Here is a tiny trained network, its code and every weight. The questions are about switching its units off for an input and a class, where a switched-off unit gives its printed mean instead of its output.

import numpy as np


def w(rows, s, z=0):
    codes = np.array(rows[::2]) - 128.0
    scale = np.full(codes.shape[1], s)
    scale[-1] = z or s
    return codes * scale


def norm(h):
    return h / np.sqrt((h * h).mean(-1, keepdims=True) + 1e-5)


def f(y):
    return np.maximum(y, 0)


def log_softmax(a):
    a = a - a.max(-1, keepdims=True)
    return a - np.log(np.exp(a).sum(-1, keepdims=True))


def net(x, mask):
    res = np.array(x, float).reshape(1, 2) / 4 @ E
    u = 0
    for l in range(2):
        y = f(norm(res) @ A[l][:, :-1].T + A[l][:, -1])
        res = res + np.where(mask[u : u + 7], y, B[l][:, -1]) @ B[l][:, :-1]
        u += 7
    return log_softmax(norm(res)[-1] @ U[:, :-1].T + U[:, -1])


A, B = {}, {}
E = w([
[157,65,80,48,166,80,102,171,72,163,110],'x0',
[107,105,50,147,3,172,35,95,95,138,158],'x1',
],0.0032)
A[0] = w([
[124,72,91,143,98,158,129,103,117,150,167,2],'0.n1',
[72,107,40,174,110,211,83,136,99,97,176,135],'0.n2',
[128,97,74,133,109,136,61,124,62,169,168,32],'0.n3',
[121,174,88,125,84,165,81,42,133,126,121,113],'0.n4',
[172,95,9,150,81,110,38,128,89,192,115,133],'0.n5',
[138,21,21,47,252,70,182,170,74,226,94,123],'0.n6',
[189,98,151,79,224,102,153,230,96,174,72,92],'0.n7',
],0.0031,0.0016)
B[0] = w([
[132,53,93,146,17,203,200,125,115,154,138,149],'0.n1',
[21,102,152,41,171,142,5,5,104,119,83,193],'0.n2',
[28,94,171,105,54,146,145,34,74,206,54,173],'0.n3',
[93,21,93,38,162,80,187,223,140,90,75,180],'0.n4',
[14,115,243,141,42,147,135,108,8,203,182,208],'0.n5',
[204,162,90,91,185,119,201,137,219,36,108,255],'0.n6',
[120,128,80,125,78,173,17,148,155,114,226,228],'0.n7',
],0.0028,0.0056)
A[1] = w([
[239,117,109,1,182,68,140,195,136,134,131,55],'1.n1',
[153,84,93,150,120,99,106,104,93,183,88,85],'1.n2',
[200,128,173,134,135,127,203,137,140,107,169,177],'1.n3',
[104,154,70,141,55,173,104,95,185,63,135,132],'1.n4',
[106,122,144,83,89,111,81,89,188,93,105,88],'1.n5',
[119,97,29,125,80,163,66,96,142,107,173,185],'1.n6',
[168,163,141,178,123,123,155,125,116,147,89,12],'1.n7',
],0.0043,0.0011)
B[1] = w([
[239,55,23,74,46,96,112,172,127,141,164,254],'1.n1',
[77,151,253,186,82,144,41,82,84,61,80,149],'1.n2',
[70,123,88,159,90,149,124,120,84,173,119,210],'1.n3',
[192,83,120,67,196,121,131,182,118,107,85,191],'1.n4',
[178,131,142,165,146,135,90,86,128,123,134,178],'1.n5',
[136,189,146,151,149,66,208,165,142,161,151,206],'1.n6',
[69,233,78,138,109,115,132,201,96,202,168,141],'1.n7',
],0.0048,0.0054)
U = w([
[211,221,165,233,160,58,10,61,149,175,247,59],'0',
[181,104,170,130,207,160,100,109,216,46,71,134],'1',
[3,252,140,243,170,165,186,180,169,179,152,129],'2',
[250,92,3,95,101,100,145,207,159,159,201,137],'3',
[141,204,101,179,151,123,33,131,151,120,200,6],'4',
[35,87,182,92,62,122,86,77,55,159,115,138],'5',
],0.011,0.015)

Each question gives the input, the list of numbers given to net, and the class t.
The units are the neurons (one row each of A and B). Each row of codes is followed by its name. A weight is (code - 128) times the scale printed after its matrix; where a second scale follows, it is the last column's (A, B and U).
mask holds one flag per neuron, layer by layer. A switched-off neuron (its flag False) gives its mean, the last column of its row in B, instead of its output. The means were averaged over made-up inputs and are rounded, as every weight is.
A unit's drop is (log p(t) with every unit on - log p(t) with that unit switched off) / (log p(t) with every unit on - log p(t) with every unit switched off).
The circuit of an input: a set's keep is (log p(t) with only the set's units on - log p(t) with every unit switched off) / (log p(t) with every unit on - log p(t) with every unit switched off). Starting from the 12 units with the biggest drops (on a tie, the unit counted first), units are removed one at a time, each time the one whose removal leaves the highest keep (on an exact tie, the one counted first), for as long as the keep stays at least 0.8.
circuit, biggest first: the units of the circuit, biggest drop first
most important unit: the unit with the biggest drop
top k neurons: the k neurons with the biggest drops, biggest first
k most important neurons of layer l: the k neurons of layer l with the biggest drops, biggest first
drop of u: that unit's drop, to one decimal
input [-7,2], class 1: circuit, biggest first => [1.n1; 1.n4]
input [-6,-2], class 2: 2 most important neurons of layer 0 => [0.n7; 0.n2]
input [-3,-8], class 2: top 3 neurons => [0.n6; 0.n4; 1.n1]
input [-1,0], class 1: 2 most important neurons of layer 1 => [1.n1; 1.n3]
input [-6,4], class 1: top 4 neurons => [1.n1; 1.n4; 0.n5; 0.n2]
input [-4,-2], class 2: top 2 neurons => [1.n1; 0.n7]
input [-2,-3], class 2: most important unit => 0.n6
input [0,0], class 0: top 2 neurons => [0.n6; 0.n4]
input [7,3], class 5: top 2 neurons => [0.n5; 0.n3]
input [-8,2], class 1: circuit, biggest first => [1.n4; 1.n1]
input [-8,6], class 1: 3 most important neurons of layer 0 => [0.n5; 0.n3; 0.n4]
input [-3,-6], class 2: top 2 neurons => [0.n6; 1.n1]
input [-3,-5], class 2: top 2 neurons => [1.n1; 0.n6]
input [-5,1], class 1: most important unit => 1.n1
input [-4,3], class 1: 4 most important neurons of layer 1 => [1.n1; 1.n4; 1.n3; 1.n5]
input [-5,3], class 1: drop of 1.n1 => 0.7
input [-3,-4], class 2: drop of 1.n1 => 0.3
input [-7,5], class 1: drop of 0.n4 => 0.1
